Below is a small trained network, with its code and all its weights. Each question gives an input and a class and asks what happens when units are switched off, that is, made to give their printed mean instead of their output.

import numpy as np


def w(rows, s, z=0):
    codes = np.array(rows[::2]) - 128.0
    scale = np.full(codes.shape[1], s)
    scale[-1] = z or s
    return codes * scale


def f(y):
    return y / 2 * (1 + np.tanh(0.7978845608 * (y + 0.044715 * y**3)))


def log_softmax(a):
    a = a - a.max(-1, keepdims=True)
    return a - np.log(np.exp(a).sum(-1, keepdims=True))


def net(x, mask):
    res = np.array(x, float).reshape(1, 6) / 4 @ E
    y = f(res @ A[0][:, :-1].T + A[0][:, -1])
    res = res + np.where(mask, y, B[0][:, -1]) @ B[0][:, :-1]
    return log_softmax(res[-1] @ U[:, :-1].T + U[:, -1])


A, B = {}, {}
E = w([
[2,72,174,120],'x0',
[109,53,107,66],'x1',
[136,119,136,142],'x2',
[133,124,131,126],'x3',
[116,214,189,163],'x4',
[134,122,135,140],'x5',
],0.0083)
A[0] = w([
[114,64,151,48,99],'N1',
[46,137,149,182,254],'N2',
[52,76,93,84,67],'N3',
[95,27,114,67,130],'N4',
[200,244,161,195,135],'N5',
[2,138,179,201,180],'N6',
[187,105,24,136,207],'N7',
[116,119,107,59,85],'N8',
[251,76,10,143,249],'N9',
[213,88,83,130,176],'N10',
[71,137,169,152,210],'N11',
[96,10,122,76,61],'N12',
[140,126,67,111,218],'N13',
[223,93,41,116,169],'N14',
[92,26,127,90,76],'N15',
],0.0066,0.0031)
B[0] = w([
[128,121,112,211,166],'N1',
[117,65,180,32,209],'N2',
[117,156,92,171,174],'N3',
[130,122,20,191,203],'N4',
[214,253,90,195,234],'N5',
[102,92,155,80,228],'N6',
[137,101,183,68,199],'N7',
[90,122,97,175,133],'N8',
[129,110,168,47,254],'N9',
[126,98,188,66,183],'N10',
[130,80,172,75,183],'N11',
[139,172,6,250,192],'N12',
[99,115,139,96,169],'N13',
[108,93,159,61,204],'N14',
[123,157,32,222,183],'N15',
],0.0061,0.0058)
U = w([
[169,158,219,68,196],'0',
[110,3,109,88,182],'1',
[174,219,13,242,5],'2',
],0.007,0.0024)

Each question gives the input, the list of numbers given to net, and the class t.
The units are the neurons (one row each of A and B). Each row of codes is followed by its name. A weight is (code - 128) times the scale printed after its matrix; where a second scale follows, it is the last column's (A, B and U).
mask holds one flag per neuron, in row order. A switched-off neuron (its flag False) gives its mean, the last column of its row in B, instead of its output. The means were averaged over made-up inputs and are rounded, as every weight is.
A unit's drop is (log p(t) with every unit on - log p(t) with that unit switched off) / (log p(t) with every unit on - log p(t) with every unit switched off).
The circuit of an input: a set's keep is (log p(t) with only the set's units on - log p(t) with every unit switched off) / (log p(t) with every unit on - log p(t) with every unit switched off). Starting from the 12 units with the biggest drops (on a tie, the unit counted first), units are removed one at a time, each time the one whose removal leaves the highest keep (on an exact tie, the one counted first), for as long as the keep stays at least 0.8.
circuit, biggest first: the units of the circuit, biggest drop first
most important unit: the unit with the biggest drop
k most important neurons: the k neurons with the biggest drops, biggest first
drop when u is switched off: that unit's drop, to one decimal
input [6,1,-1,-7,-8,1], class 2: circuit, biggest first -> N12, N15
input [-7,-5,2,-8,-1,-6], class 0: most important unit -> N9
input [1,7,7,1,-6,3], class 2: 2 most important neurons -> N12, N15
input [-7,-5,-7,1,-1,-8], class 0: circuit, biggest first -> N9, N12
input [1,4,7,6,-7,5], class 2: 2 most important neurons -> N12, N15
input [2,4,-1,5,-7,7], class 2: 3 most important neurons -> N12, N15, N4
input [-4,-8,6,-7,-4,-7], class 0: drop when N4 is switched off -> 0.2
input [-4,-4,-6,3,-4,-1], class 0: drop when N4 is switched off -> 0.1
input [6,1,-2,7,-2,-5], class 2: drop when N5 is switched off -> -0.2
input [4,6,-5,2,-7,6], class 2: drop when N12 is switched off -> 0.1
